Below is a small trained network, with its code and all its weights. Each question gives an input and a target symbol and asks what happens when units are switched off, that is, made to give their printed mean instead of their output.

import numpy as np


def w(rows, s, z=0):
    codes = np.array(rows[::2]) - 128.0
    scale = np.full(codes.shape[1], s)
    scale[-1] = z or s
    return codes * scale


def f(y):
    return y / 2 * (1 + np.tanh(0.7978845608 * (y + 0.044715 * y**3)))


def softmax(a):
    e = np.exp(a - a.max(-1, keepdims=True))
    return e / e.sum(-1, keepdims=True)


def log_softmax(a):
    a = a - a.max(-1, keepdims=True)
    return a - np.log(np.exp(a).sum(-1, keepdims=True))


def net(x, mask):
    ids = ['γεζηλπσφ'.index(c) for c in x.split()]
    T = len(ids)
    res = E[ids] + P[:T]
    u = 0
    for l in range(2):
        q, k, v = (res @ M[l].T for M in (Q, K, V))
        z = softmax(np.where(np.tri(T) > 0, q @ k.T / 2**0.5, -1e9)) @ v
        res = res + np.where(mask[u], z, O[l][:, -1]) @ O[l][:, :-1]
        u += 1
        y = f(res @ A[l][:, :-1].T + A[l][:, -1])
        res = res + np.where(mask[u : u + 16], y, B[l][:, -1]) @ B[l][:, :-1]
        u += 16
    return log_softmax(res[-1] @ U[:, :-1].T + U[:, -1])


Q, K, V, O, A, B = {}, {}, {}, {}, {}, {}
E = w([
[216,183,168,80,115,94,59,163,132],'γ',
[152,205,106,175,167,137,159,100,152],'ε',
[107,179,149,115,103,115,81,171,5],'ζ',
[182,160,143,88,158,192,141,115,103],'η',
[108,98,178,114,131,176,48,146,100],'λ',
[126,148,136,36,106,146,198,163,124],'π',
[191,191,93,164,137,130,57,187,110],'σ',
[108,138,83,135,97,163,131,123,179],'φ',
],0.022)
P = w([
[180,126,78,208,50,181,254,63,45],'0',
[71,137,189,114,100,180,164,133,184],'1',
[75,140,158,114,116,163,144,129,161],'2',
[67,139,159,85,119,129,143,129,130],'3',
[61,139,123,98,139,137,126,138,119],'4',
[67,144,124,79,143,101,125,141,101],'5',
[60,150,88,93,152,101,116,149,86],'6',
[57,148,94,83,158,82,114,144,76],'7',
[39,141,127,37,161,43,124,142,76],'8',
],0.0069)
Q[0] = w([
[160,43,73,130,135,125,249,33,105],'L0H1',
[156,124,141,86,140,155,137,160,107],'L0H1',
],0.014)
K[0] = w([
[62,171,159,87,227,137,122,226,145],'L0H1',
[234,74,135,61,132,228,150,255,50],'L0H1',
],0.0075)
V[0] = w([
[174,128,206,163,248,124,113,143,49],'L0H1',
[129,93,144,118,106,121,51,237,128],'L0H1',
],0.011)
O[0] = w([
[228,38,34,120,112,61,115,72,253,254],'L0H1',
[111,160,183,180,147,204,210,249,136,53],'L0H1',
],0.005,0.0028)
A[0] = w([
[136,109,101,143,32,159,251,94,206,134],'L0N1',
[154,153,219,154,216,132,99,141,84,123],'L0N2',
[109,165,136,127,163,79,133,112,146,114],'L0N3',
[117,91,122,153,177,157,60,126,136,98],'L0N4',
[111,68,130,167,62,130,174,126,90,128],'L0N5',
[128,142,162,246,151,92,223,70,137,46],'L0N6',
[79,179,100,95,157,114,110,166,192,148],'L0N7',
[157,20,115,164,77,193,179,97,51,58],'L0N8',
[70,114,128,143,101,93,136,133,204,135],'L0N9',
[83,161,183,129,111,118,154,191,171,52],'L0N10',
[89,108,113,138,41,89,103,119,117,77],'L0N11',
[145,161,177,140,189,194,236,123,166,100],'L0N12',
[111,40,68,95,110,50,117,180,144,103],'L0N13',
[93,119,140,55,227,133,106,112,161,195],'L0N14',
[158,148,150,164,115,104,157,123,138,63],'L0N15',
[115,96,139,116,181,138,143,105,165,2],'L0N16',
],0.011,0.0032)
B[0] = w([
[102,137,177,176,67,185,118,119,232,172],'L0N1',
[96,107,161,161,57,180,122,141,197,255],'L0N2',
[102,101,138,142,124,175,98,132,94,158],'L0N3',
[142,137,178,83,89,66,139,106,119,139],'L0N4',
[150,106,109,126,173,94,125,103,131,123],'L0N5',
[24,113,122,109,136,175,103,164,132,143],'L0N6',
[110,87,135,134,113,146,134,90,61,234],'L0N7',
[155,90,136,167,117,109,186,150,111,133],'L0N8',
[110,127,93,137,121,117,138,115,178,115],'L0N9',
[130,139,71,150,162,79,119,109,79,170],'L0N10',
[177,128,105,173,162,124,104,93,161,137],'L0N11',
[171,85,114,143,78,142,93,81,249,183],'L0N12',
[118,89,164,163,98,147,134,107,176,174],'L0N13',
[125,177,51,183,149,145,126,145,43,217],'L0N14',
[73,106,118,104,115,132,114,178,125,134],'L0N15',
[156,123,120,126,127,111,96,166,132,112],'L0N16',
],0.015,0.0054)
Q[1] = w([
[224,109,207,139,94,92,2,204,86],'L1H1',
[62,122,189,169,104,74,125,143,147],'L1H1',
],0.034)
K[1] = w([
[251,95,145,157,117,84,205,175,98],'L1H1',
[37,86,129,172,143,58,149,137,137],'L1H1',
],0.035)
V[1] = w([
[136,113,180,2,53,161,123,44,219],'L1H1',
[114,242,43,83,84,119,47,205,179],'L1H1',
],0.0091)
O[1] = w([
[171,63,126,134,178,187,89,159,3,252],'L1H1',
[222,160,177,225,99,84,194,53,100,211],'L1H1',
],0.0063,0.012)
A[1] = w([
[136,120,201,147,159,103,164,194,62,103],'L1N1',
[145,120,162,131,181,62,98,77,132,61],'L1N2',
[141,77,164,161,67,167,89,99,196,123],'L1N3',
[103,114,117,102,171,122,145,203,149,60],'L1N4',
[132,85,160,155,79,156,146,140,229,37],'L1N5',
[128,183,122,115,174,51,123,182,7,113],'L1N6',
[109,131,166,112,144,124,123,201,99,3],'L1N7',
[131,151,117,81,62,100,123,75,130,98],'L1N8',
[78,109,103,107,149,66,166,116,180,92],'L1N9',
[88,151,98,107,150,168,184,90,136,208],'L1N10',
[114,78,91,76,182,101,134,122,114,126],'L1N11',
[145,141,157,152,174,152,116,118,133,71],'L1N12',
[130,165,67,80,170,114,211,97,48,66],'L1N13',
[110,121,111,93,153,196,173,136,190,193],'L1N14',
[109,138,131,153,96,52,138,172,160,105],'L1N15',
[101,117,168,140,118,126,119,184,179,48],'L1N16',
],0.012,0.0051)
B[1] = w([
[112,101,87,121,144,177,128,97,159,200],'L1N1',
[131,116,117,132,120,146,140,182,69,144],'L1N2',
[97,167,119,88,136,120,172,136,185,249],'L1N3',
[141,40,153,139,126,66,203,105,99,137],'L1N4',
[155,108,142,136,144,131,69,135,69,176],'L1N5',
[103,142,120,91,143,131,165,128,203,196],'L1N6',
[154,74,96,188,168,105,129,225,163,147],'L1N7',
[102,81,130,170,175,163,127,132,94,149],'L1N8',
[115,176,37,71,137,199,102,119,130,135],'L1N9',
[252,82,137,101,119,145,132,145,105,145],'L1N10',
[121,164,184,142,88,42,79,87,182,145],'L1N11',
[76,79,136,125,99,83,161,120,98,156],'L1N12',
[68,162,117,94,168,89,106,151,99,135],'L1N13',
[113,135,125,158,130,104,177,84,153,156],'L1N14',
[106,110,194,100,214,119,125,144,150,147],'L1N15',
[163,172,96,143,87,94,177,155,58,149],'L1N16',
],0.014,0.015)
U = w([
[161,154,139,129,54,173,163,44,253,254],'γ',
[174,135,114,159,122,130,74,85,63,195],'ε',
[118,179,100,76,153,105,117,99,174,75],'ζ',
[140,140,146,111,88,107,36,96,208,101],'η',
[140,123,133,133,101,81,127,110,188,59],'λ',
[138,123,126,148,127,145,80,132,201,32],'π',
[143,163,220,167,167,123,106,111,186,100],'σ',
[128,188,149,156,63,137,104,144,173,86],'φ',
],0.0041,0.0048)

Each question gives the input, a string of symbols that net reads in full, and the target symbol t.
The units are the heads (2 rows each of Q, K, V and O) and the neurons (one row each of A and B). Each row of codes is followed by its name. A weight is (code - 128) times the scale printed after its matrix; where a second scale follows, it is the last column's (O, A, B and U).
mask holds one flag per unit, layer by layer, with each layer's heads first. A switched-off unit (its flag False) gives its mean, the last column of its rows in O or B, instead of its output. The means were averaged over made-up inputs and are rounded, as every weight is.
A unit's drop is (log p(t) with every unit on - log p(t) with that unit switched off) / (log p(t) with every unit on - log p(t) with every unit switched off).
The circuit of an input: a set's keep is (log p(t) with only the set's units on - log p(t) with every unit switched off) / (log p(t) with every unit on - log p(t) with every unit switched off). Starting from the 12 units with the biggest drops (on a tie, the unit counted first), units are removed one at a time, each time the one whose removal leaves the highest keep (on an exact tie, the one counted first), for as long as the keep stays at least 0.8.
units of the circuit, in order: the units of the circuit, biggest drop first
unit that matters most: the unit with the biggest drop
top k neurons in layer l: the k neurons of layer l with the biggest drops, biggest first
drop when u is switched off: that unit's drop, to one decimal
input γ ε γ ε γ γ γ ε, target ζ: units of the circuit, in order	(L0H1, L0N2, L1N13)
input σ γ η π σ η γ γ η, target ζ: units of the circuit, in order	(L1N6, L1N13, L0N14)
input η η γ π λ σ π σ π, target ζ: units of the circuit, in order	(L1N13, L0N2)
input η σ γ λ γ γ η η, target ζ: top 2 neurons in layer 0	(L0N2, L0N1)
input ε φ γ π ε γ ε, target ζ: units of the circuit, in order	(L0H1, L0N1, L1N13, L0N2)
input η η σ σ γ η ε γ, target η: units of the circuit, in order	(L1H1, L0N8, L0H1, L1N11)
input ε σ ζ, target ε: units of the circuit, in order	(L0H1, L1N3, L0N2)
input λ γ π γ γ η η, target ε: units of the circuit, in order	(L1H1, L0H1, L1N6, L0N12)
input ε σ η φ γ γ σ σ σ, target ε: top 2 neurons in layer 1	(L1N2, L1N3)
input η γ γ γ γ σ σ η λ, target η: units of the circuit, in order	(L1H1, L0H1, L1N11)
input λ σ η ε γ γ γ λ, target λ: top 2 neurons in layer 1	(L1N4, L1N7)
input η γ η γ, target η: units of the circuit, in order	(L0N8, L1H1, L0H1, L1N11)
input ε φ ε φ η π γ σ, target ε: top 2 neurons in layer 1	(L1N2, L1N8)
input ε σ σ η ε γ, target ε: units of the circuit, in order	(L0H1, L1N2, L0N2)
input φ π π η γ γ γ γ σ, target φ: unit that matters most	L0N2
input π γ η ε η η φ σ γ, target π: unit that matters most	L0N8
input φ η γ η γ φ, target ε: top 2 neurons in layer 0	(L0N2, L0N14)
input π η ε σ γ σ, target π: top 3 neurons in layer 1	(L1N7, L1N6, L1N1)
input ζ γ γ γ η γ γ ε γ, target ζ: top 4 neurons in layer 1	(L1N9, L1N15, L1N3, L1N16)
input ε σ λ, target ε: unit that matters most	L0H1
input γ η γ λ η σ λ, target γ: top 3 neurons in layer 1	(L1N1, L1N6, L1N5)
input ζ γ γ ε γ γ η γ ζ, target ζ: top 2 neurons in layer 1	(L1N9, L1N15)
input η ζ σ η γ γ η λ, target η: top 2 neurons in layer 0	(L0N8, L0N14)
input γ σ π π, target ε: top 3 neurons in layer 0	(L0N12, L0N2, L0N10)
input λ λ ζ ε γ φ λ ζ, target λ: top 2 neurons in layer 0	(L0N8, L0N14)
input ζ γ γ σ γ η γ, target ζ: top 2 neurons in layer 1	(L1N9, L1N15)
input σ γ η σ σ γ η, target ε: top neuron in layer 0	(L0N12)
input η π π, target ε: top 2 neurons in layer 0	(L0N12, L0N2)
input γ ε ε, target ε: drop when L0N2 is switched off	0.3
